Below is a small trained network, with its code and all its weights. Each question gives an input and a target symbol and asks what happens when units are switched off, that is, made to give their printed mean instead of their output.

import numpy as np


def w(rows, s, z=0):
    codes = np.array(rows[::2]) - 128.0
    scale = np.full(codes.shape[1], s)
    scale[-1] = z or s
    return codes * scale


def norm(h):
    return h / np.sqrt((h * h).mean(-1, keepdims=True) + 1e-5)


def f(y):
    return y / 2 * (1 + np.tanh(0.7978845608 * (y + 0.044715 * y**3)))


def softmax(a):
    e = np.exp(a - a.max(-1, keepdims=True))
    return e / e.sum(-1, keepdims=True)


def log_softmax(a):
    a = a - a.max(-1, keepdims=True)
    return a - np.log(np.exp(a).sum(-1, keepdims=True))


def net(x, mask):
    ids = ['ΔΘΛΣεζημπτω'.index(c) for c in x.split()]
    T = len(ids)
    res = E[ids] + P[:T]
    u = 0
    for l in range(2):
        r = norm(res)
        for j in range(2):
            rows = slice(4 * j, 4 * j + 4)
            q, k, v = (r @ M[l][rows].T for M in (Q, K, V))
            z = softmax(np.where(np.tri(T) > 0, q @ k.T / 4**0.5, -1e9)) @ v
            o = O[l][rows]
            res = res + np.where(mask[u + j], z, o[:, -1]) @ o[:, :-1]
        u += 2
        y = f(norm(res) @ A[l][:, :-1].T + A[l][:, -1])
        res = res + np.where(mask[u : u + 4], y, B[l][:, -1]) @ B[l][:, :-1]
        u += 4
    return log_softmax(norm(res)[-1] @ U[:, :-1].T + U[:, -1])


Q, K, V, O, A, B = {}, {}, {}, {}, {}, {}
E = w([
[142,76,147,61,161],'Δ',
[127,80,147,79,136],'Θ',
[140,106,144,77,154],'Λ',
[146,103,144,82,152],'Σ',
[131,135,146,71,163],'ε',
[128,145,152,66,120],'ζ',
[93,234,6,56,128],'η',
[145,120,123,133,98],'μ',
[132,72,111,166,177],'π',
[104,219,115,160,135],'τ',
[98,160,137,126,242],'ω',
],0.0014)
P = w([
[2,112,48,79,117],'0',
[188,144,51,121,123],'1',
[167,137,109,126,128],'2',
[44,107,94,114,103],'3',
[181,147,84,126,127],'4',
[164,132,127,131,125],'5',
[66,99,126,129,99],'6',
[174,146,111,132,129],'7',
[157,131,145,135,123],'8',
[86,106,147,136,100],'9',
[168,143,120,137,128],'10',
[147,133,170,140,119],'11',
[100,103,179,147,96],'12',
[165,139,120,137,125],'13',
],0.0027)
Q[0] = w([
[132,130,157,125,135],'0.h0',
[116,164,172,178,122],'0.h0',
[130,120,76,106,127],'0.h0',
[146,108,155,145,98],'0.h0',
[19,122,169,204,123],'0.h1',
[2,120,192,171,99],'0.h1',
[13,98,217,160,128],'0.h1',
[247,139,92,76,149],'0.h1',
],0.0069)
K[0] = w([
[148,143,112,137,152],'0.h0',
[176,95,130,119,104],'0.h0',
[52,103,145,122,116],'0.h0',
[147,149,136,166,163],'0.h0',
[130,140,19,78,141],'0.h1',
[137,108,3,71,123],'0.h1',
[160,115,4,50,112],'0.h1',
[134,137,231,183,127],'0.h1',
],0.0056)
V[0] = w([
[39,104,98,142,113],'0.h0',
[77,76,125,107,139],'0.h0',
[163,112,157,118,117],'0.h0',
[214,174,154,146,153],'0.h0',
[141,141,149,37,54],'0.h1',
[95,150,166,91,253],'0.h1',
[95,223,144,180,89],'0.h1',
[153,55,101,194,136],'0.h1',
],0.0028)
O[0] = w([
[124,113,208,144,129,154],'0.h0',
[112,128,170,159,111,177],'0.h0',
[139,127,89,128,116,103],'0.h0',
[153,139,47,98,126,61],'0.h0',
[150,130,168,27,53,200],'0.h1',
[98,159,172,66,253,143],'0.h1',
[144,166,194,193,116,3],'0.h1',
[151,73,57,175,151,107],'0.h1',
],0.0029,0.0013)
A[0] = w([
[133,124,122,98,130,152],'0.n0',
[98,169,105,252,161,168],'0.n1',
[138,47,98,81,126,245],'0.n2',
[218,248,113,176,151,217],'0.n3',
],0.0029,0.0012)
B[0] = w([
[116,195,135,185,123,161],'0.n0',
[141,122,254,23,153,87],'0.n1',
[84,196,142,196,101,249],'0.n2',
[102,193,225,222,98,171],'0.n3',
],0.0019)
Q[1] = w([
[63,82,54,98,63],'1.h0',
[191,190,83,66,49],'1.h0',
[63,44,121,178,166],'1.h0',
[2,60,180,209,195],'1.h0',
[228,95,99,123,151],'1.h1',
[55,128,164,190,156],'1.h1',
[168,40,39,144,164],'1.h1',
[210,81,56,34,180],'1.h1',
],0.0027)
K[1] = w([
[196,116,91,103,41],'1.h0',
[105,85,35,226,131],'1.h0',
[152,185,146,38,104],'1.h0',
[195,153,192,14,163],'1.h0',
[84,39,92,81,153],'1.h1',
[157,196,123,254,131],'1.h1',
[110,86,9,149,159],'1.h1',
[98,72,37,17,214],'1.h1',
],0.003)
V[1] = w([
[73,187,178,90,149],'1.h0',
[130,190,185,104,104],'1.h0',
[208,196,92,129,89],'1.h0',
[169,216,87,164,131],'1.h0',
[255,140,67,25,173],'1.h1',
[155,187,183,71,26],'1.h1',
[88,98,59,158,22],'1.h1',
[188,228,166,151,170],'1.h1',
],0.0013)
O[1] = w([
[61,137,166,102,108,239],'1.h0',
[105,79,144,87,90,193],'1.h0',
[203,90,147,116,117,97],'1.h0',
[195,116,131,59,154,85],'1.h0',
[140,190,194,250,109,145],'1.h1',
[118,118,79,206,219,253],'1.h1',
[110,170,170,90,193,133],'1.h1',
[202,83,46,140,100,100],'1.h1',
],0.0014,0.00042)
A[1] = w([
[25,18,42,84,28,138],'1.n0',
[152,197,84,90,157,254],'1.n1',
[197,12,172,101,162,213],'1.n2',
[113,178,111,253,95,152],'1.n3',
],0.0028,0.0016)
B[1] = w([
[110,46,229,186,112,255],'1.n0',
[87,1,159,142,139,237],'1.n1',
[9,203,79,174,95,152],'1.n2',
[25,83,64,108,144,157],'1.n3',
],0.0021,0.0018)
U = w([
[5,88,172,88,118,203],'Δ',
[106,51,218,197,69,104],'Θ',
[140,110,132,101,142,4],'Λ',
[185,61,84,87,145,130],'Σ',
[165,138,155,66,175,76],'ε',
[187,173,170,63,63,118],'ζ',
[111,190,71,60,114,130],'η',
[182,148,61,178,17,106],'μ',
[115,113,25,204,186,157],'π',
[160,228,191,218,108,173],'τ',
[135,175,185,155,254,143],'ω',
],0.0077,0.0029)

Each question gives the input, a string of symbols that net reads in full, and the target symbol t.
The units are the heads (4 rows each of Q, K, V and O) and the neurons (one row each of A and B). Each row of codes is followed by its name. A weight is (code - 128) times the scale printed after its matrix; where a second scale follows, it is the last column's (O, A, B and U).
mask holds one flag per unit, layer by layer, with each layer's heads first. A switched-off unit (its flag False) gives its mean, the last column of its rows in O or B, instead of its output. The means were averaged over made-up inputs and are rounded, as every weight is.
A unit's drop is (log p(t) with every unit on - log p(t) with that unit switched off) / (log p(t) with every unit on - log p(t) with every unit switched off).
The circuit of an input: a set's keep is (log p(t) with only the set's units on - log p(t) with every unit switched off) / (log p(t) with every unit on - log p(t) with every unit switched off). Starting from all 12 units, units are removed one at a time, each time the one whose removal leaves the highest keep (on an exact tie, the one counted first), for as long as the keep stays at least 0.8.
circuit, biggest first: the units of the circuit, biggest drop first
top k neurons: the k neurons with the biggest drops, biggest first
k most important neurons of layer l: the k neurons of layer l with the biggest drops, biggest first
which heads matter: for each layer, one digit per head in row order, 1 if its drop is at least 0.15 and else 0, layers parted by /
input ε π Δ π Θ, target π: which heads matter	01 / 00
input ε Σ ζ τ ω Δ Σ Λ, target Σ: circuit, biggest first	[1.n0 1.n1]
input ζ Δ Σ Σ Σ Θ ε μ τ ω τ Σ Σ Θ, target Σ: top 2 neurons	[1.n0 1.n1]
input Δ Δ Δ, target Δ: top 3 neurons	[1.n2 1.n1 1.n0]
input Θ Σ Λ Σ Λ ζ Λ Σ π π ζ μ Λ ε, target μ: circuit, biggest first	[0.h1 1.n0]
input Σ ω Σ π π Δ τ π π, target π: which heads matter	10 / 00
input Θ Σ Λ Σ π ζ ω Δ Σ μ Δ τ Θ Σ, target τ: circuit, biggest first	[0.h1 1.n0]
input Δ μ η Σ η π Δ ζ Σ μ Δ, target μ: circuit, biggest first	[0.h1 1.n0 1.n2]
input Σ Σ Δ Θ Λ π η τ π μ ζ, target π: circuit, biggest first	[0.h1 1.n3]
input η π Δ μ μ η Δ μ Σ μ Λ, target μ: which heads matter	01 / 00
input τ π Σ Σ Θ τ Δ π, target τ: circuit, biggest first	[0.h1 0.n3]
input ε ε Θ η ζ ω π Σ ε ε Σ Σ Σ ε, target Σ: circuit, biggest first	[0.h0 1.n1 1.n0]
input Δ π Σ ζ Σ μ Λ ζ Δ π Σ ζ Δ μ, target μ: top 2 neurons	[1.n0 1.n3]
input ζ μ π ω Σ π Σ π π Θ Λ, target π: circuit, biggest first	[0.h1]
input ζ Θ π Δ Δ, target π: circuit, biggest first	[0.h1 1.n2]
input Δ π η π ω Δ Σ Δ ω ε Λ, target ω: circuit, biggest first	[0.h1]
input τ Δ Δ Δ Σ Δ Σ Σ, target Σ: which heads matter	01 / 00
input Θ ζ μ ζ, target Θ: circuit, biggest first	[1.n0 0.h1]
input η Λ μ ε Σ, target μ: circuit, biggest first	[0.h1 1.n0 0.n3]
input ω τ Δ Δ ζ Λ τ Θ ζ Σ Δ, target ζ: circuit, biggest first	[0.h1 1.n0]
input Σ ω Σ Δ τ π Σ π ζ, target ζ: circuit, biggest first	[1.n0]
input ω Θ ζ Σ Δ π, target π: 2 most important neurons of layer 1	[1.n0 1.n2]
input ζ τ ζ π Θ Σ Σ μ Σ τ Δ τ Λ Δ, target τ: 2 most important neurons of layer 1	[1.n0 1.n2]
input η μ ε ε Δ Σ Σ η ζ ζ π Σ, target ζ: which heads matter	11 / 00
input ε ε Σ π Σ, target π: top 2 neurons	[1.n0 1.n3]
input ω μ Δ π Δ ε Δ Δ τ Σ ε, target τ: top 2 neurons	[0.n3 1.n0]
input ζ Δ ω τ Θ ε Δ ε ε η π μ, target μ: which heads matter	10 / 00
